Below are the code and all the weights of a small trained network. Each question names an input and a target symbol and asks about switching units off, where a switched-off unit gives its printed mean instead of its output.

import numpy as np


def w(rows, s, z=0):
    codes = np.array(rows[::2]) - 128.0
    scale = np.full(codes.shape[1], s)
    scale[-1] = z or s
    return codes * scale


def f(y):
    return y / 2 * (1 + np.tanh(0.7978845608 * (y + 0.044715 * y**3)))


def softmax(a):
    e = np.exp(a - a.max(-1, keepdims=True))
    return e / e.sum(-1, keepdims=True)


def log_softmax(a):
    a = a - a.max(-1, keepdims=True)
    return a - np.log(np.exp(a).sum(-1, keepdims=True))


def net(x, mask):
    ids = ['ΘΞΩζηλσ'.index(c) for c in x.split()]
    T = len(ids)
    res = E[ids] + P[:T]
    u = 0
    for l in range(2):
        r = res
        for j in range(3):
            rows = slice(2 * j, 2 * j + 2)
            q, k, v = (r @ M[l][rows].T for M in (Q, K, V))
            z = softmax(np.where(np.tri(T) > 0, q @ k.T / 2**0.5, -1e9)) @ v
            o = O[l][rows]
            res = res + np.where(mask[u + j], z, o[:, -1]) @ o[:, :-1]
        u += 3
        y = f(res @ A[l][:, :-1].T + A[l][:, -1])
        res = res + np.where(mask[u : u + 4], y, B[l][:, -1]) @ B[l][:, :-1]
        u += 4
    return log_softmax(res[-1] @ U[:, :-1].T + U[:, -1])


Q, K, V, O, A, B = {}, {}, {}, {}, {}, {}
E = w([
[179,159,219,164,112,92,131,206,222,145],'Θ',
[255,198,141,108,70,156,65,130,185,150],'Ξ',
[157,188,92,84,152,43,147,138,152,111],'Ω',
[146,107,251,45,136,117,158,180,75,134],'ζ',
[227,62,164,94,128,88,237,112,128,79],'η',
[163,59,72,119,82,107,152,165,48,87],'λ',
[188,120,60,47,188,153,64,162,223,164],'σ',
],0.015)
P = w([
[62,195,128,178,110,96,74,177,138,104],'0',
[77,207,137,211,143,143,123,168,94,99],'1',
[145,56,106,84,120,21,45,163,141,213],'2',
[199,150,78,186,206,169,85,53,82,129],'3',
[197,2,110,15,91,172,159,248,184,178],'4',
[147,132,100,225,217,211,146,122,56,143],'5',
],0.0076)
Q[0] = w([
[93,100,129,133,100,137,161,93,116,133],'L0H0',
[110,94,104,123,154,162,101,137,76,132],'L0H0',
[141,125,95,91,1,153,107,142,119,147],'L0H1',
[181,40,123,122,137,47,136,222,148,143],'L0H1',
[65,146,182,163,187,181,102,17,107,112],'L0H2',
[205,197,106,142,205,173,157,228,125,96],'L0H2',
],0.02)
K[0] = w([
[125,110,134,64,95,120,142,144,166,148],'L0H0',
[102,112,136,97,88,103,120,131,114,120],'L0H0',
[167,87,83,181,101,159,107,92,172,135],'L0H1',
[144,36,139,91,193,155,130,155,112,133],'L0H1',
[103,204,182,169,69,116,160,155,134,142],'L0H2',
[160,117,143,85,107,186,111,149,5,161],'L0H2',
],0.023)
V[0] = w([
[100,133,127,194,133,150,94,125,136,88],'L0H0',
[85,171,98,61,69,191,182,179,191,16],'L0H0',
[70,80,148,97,217,153,120,125,90,124],'L0H1',
[84,77,73,186,210,87,207,160,198,185],'L0H1',
[215,124,2,201,80,161,162,153,93,152],'L0H2',
[180,142,168,56,140,78,100,125,41,160],'L0H2',
],0.0091)
O[0] = w([
[125,105,167,113,131,128,116,176,149,104,113],'L0H0',
[213,116,193,152,174,78,73,127,85,148,132],'L0H0',
[253,188,82,118,107,144,121,164,129,105,90],'L0H1',
[147,235,27,124,42,83,78,40,159,115,85],'L0H1',
[51,94,106,196,146,19,126,98,124,240,200],'L0H2',
[161,166,125,151,162,155,205,130,62,176,254],'L0H2',
],0.0053,0.0069)
A[0] = w([
[100,63,117,80,85,134,165,150,9,105,1],'L0N0',
[168,27,46,96,198,103,206,187,178,166,106],'L0N1',
[84,80,176,163,149,171,110,2,147,86,1],'L0N2',
[55,71,68,139,82,55,98,129,140,135,186],'L0N3',
],0.0076,0.00084)
B[0] = w([
[240,200,14,252,61,143,68,83,195,167,191],'L0N0',
[74,172,172,66,96,136,12,2,37,113,255],'L0N1',
[67,50,99,86,71,109,4,42,55,155,120],'L0N2',
[196,61,179,89,170,238,149,125,63,51,181],'L0N3',
],0.0051,0.0087)
Q[1] = w([
[193,152,153,114,215,115,136,96,54,239],'L1H0',
[121,188,144,213,211,163,161,115,114,97],'L1H0',
[146,165,166,232,249,126,145,70,114,108],'L1H1',
[191,107,106,112,166,26,129,87,132,233],'L1H1',
[133,134,171,50,51,149,114,155,78,108],'L1H2',
[100,175,134,118,157,225,162,162,143,11],'L1H2',
],0.018)
K[1] = w([
[149,116,70,137,120,213,113,127,35,151],'L1H0',
[160,148,120,215,106,127,168,182,96,114],'L1H0',
[62,153,100,252,92,186,159,183,89,105],'L1H1',
[126,102,28,152,162,208,119,50,110,114],'L1H1',
[170,83,154,102,114,118,166,64,100,170],'L1H2',
[119,172,199,67,163,150,170,206,143,183],'L1H2',
],0.021)
V[1] = w([
[164,104,83,148,104,154,114,212,3,94],'L1H0',
[138,126,74,149,153,167,57,111,129,139],'L1H0',
[74,155,74,119,186,202,14,215,109,185],'L1H1',
[155,21,180,195,46,197,102,133,170,218],'L1H1',
[162,154,184,76,163,122,165,144,138,219],'L1H2',
[90,166,92,181,125,122,84,173,100,157],'L1H2',
],0.013)
O[1] = w([
[69,123,178,122,113,164,53,97,104,19,254],'L1H0',
[170,121,188,133,92,73,91,192,162,78,173],'L1H0',
[219,18,107,129,175,120,114,69,201,152,125],'L1H1',
[82,159,104,212,210,101,40,136,153,199,166],'L1H1',
[147,83,171,122,165,254,172,86,134,164,132],'L1H2',
[109,108,96,138,129,130,154,40,145,78,137],'L1H2',
],0.0067,0.016)
A[1] = w([
[101,193,53,168,139,157,201,167,226,114,23],'L1N0',
[54,51,64,70,85,125,254,138,154,151,27],'L1N1',
[37,156,124,145,63,169,159,176,72,129,8],'L1N2',
[174,113,135,96,163,115,113,132,46,64,38],'L1N3',
],0.011,0.0017)
B[1] = w([
[204,148,133,85,2,146,71,70,159,91,149],'L1N0',
[22,65,69,134,78,150,236,202,119,46,148],'L1N1',
[190,125,162,127,134,46,146,108,112,178,187],'L1N2',
[95,131,110,150,161,134,181,80,184,159,249],'L1N3',
],0.0088,0.017)
U = w([
[101,172,160,137,55,125,165,113,150,206,5],'Θ',
[82,95,143,144,161,102,170,165,91,234,146],'Ξ',
[102,104,140,100,124,109,183,173,67,157,210],'Ω',
[150,128,195,100,174,168,158,133,30,128,168],'ζ',
[145,136,177,96,129,75,167,148,3,177,156],'η',
[95,111,177,124,132,68,115,125,48,100,175],'λ',
[208,65,146,80,174,73,148,159,54,119,112],'σ',
],0.0047,0.0025)

Each question gives the input, a string of symbols that net reads in full, and the target symbol t.
The units are the heads (2 rows each of Q, K, V and O) and the neurons (one row each of A and B). Each row of codes is followed by its name. A weight is (code - 128) times the scale printed after its matrix; where a second scale follows, it is the last column's (O, A, B and U).
mask holds one flag per unit, layer by layer, with each layer's heads first. A switched-off unit (its flag False) gives its mean, the last column of its rows in O or B, instead of its output. The means were averaged over made-up inputs and are rounded, as every weight is.
A unit's drop is (log p(t) with every unit on - log p(t) with that unit switched off) / (log p(t) with every unit on - log p(t) with every unit switched off).
The circuit of an input: a set's keep is (log p(t) with only the set's units on - log p(t) with every unit switched off) / (log p(t) with every unit on - log p(t) with every unit switched off). Starting from the 12 units with the biggest drops (on a tie, the unit counted first), units are removed one at a time, each time the one whose removal leaves the highest keep (on an exact tie, the one counted first), for as long as the keep stays at least 0.8.
units of the circuit, in order: the units of the circuit, biggest drop first
unit that matters most: the unit with the biggest drop
k most important neurons: the k neurons with the biggest drops, biggest first
k most important neurons of layer l: the k neurons of layer l with the biggest drops, biggest first
which heads matter: for each layer, one digit per head in row order, 1 if its drop is at least 0.15 and else 0, layers parted by /
input ζ Θ Ω σ, target ζ: unit that matters most -> L0H2
input Θ Ξ Θ Θ ζ, target ζ: units of the circuit, in order -> L1H2; L0H2
input σ ζ λ λ ζ, target λ: units of the circuit, in order -> L1H0; L1H2; L0N0
input Θ η Ω Ω Θ Ξ, target Ξ: which heads matter -> 011 / 110
input ζ ζ Ω Ω Ξ, target Ω: which heads matter -> 000 / 110
input λ ζ ζ Ω Ω, target ζ: units of the circuit, in order -> L0H2; L1H2
input λ Θ Θ Θ Ω σ, target λ: units of the circuit, in order -> L0N0; L0N3; L1H0; L1H2
input Θ σ λ, target σ: which heads matter -> 101 / 110
input η σ ζ λ η Ω, target λ: which heads matter -> 001 / 101
input λ Θ Θ Ξ Θ, target Ξ: which heads matter -> 001 / 110
input Ω η Ξ Θ Θ, target Ξ: 2 most important neurons -> L0N0; L0N1
input Θ Ω Ω Θ, target Θ: units of the circuit, in order -> L1H0; L1N0; L0H1; L0N1
input Ω η σ λ λ, target σ: which heads matter -> 000 / 110
input λ Ξ Ξ η, target λ: units of the circuit, in order -> L0N0; L1H0; L1H2
input Θ Ω λ Ω Ω Θ, target λ: most important neuron of layer 1 -> L1N3
input η ζ Ω, target η: units of the circuit, in order -> L1H1; L1N2
input σ Ω λ η, target λ: 2 most important neurons of layer 0 -> L0N0; L0N3
input λ ζ Ξ Ω Ξ, target Ω: which heads matter -> 011 / 110
input η σ Θ, target σ: which heads matter -> 000 / 010
input σ η Ω, target σ: units of the circuit, in order -> L1H1
input Θ η λ ζ Ξ Ω, target ζ: which heads matter -> 011 / 001
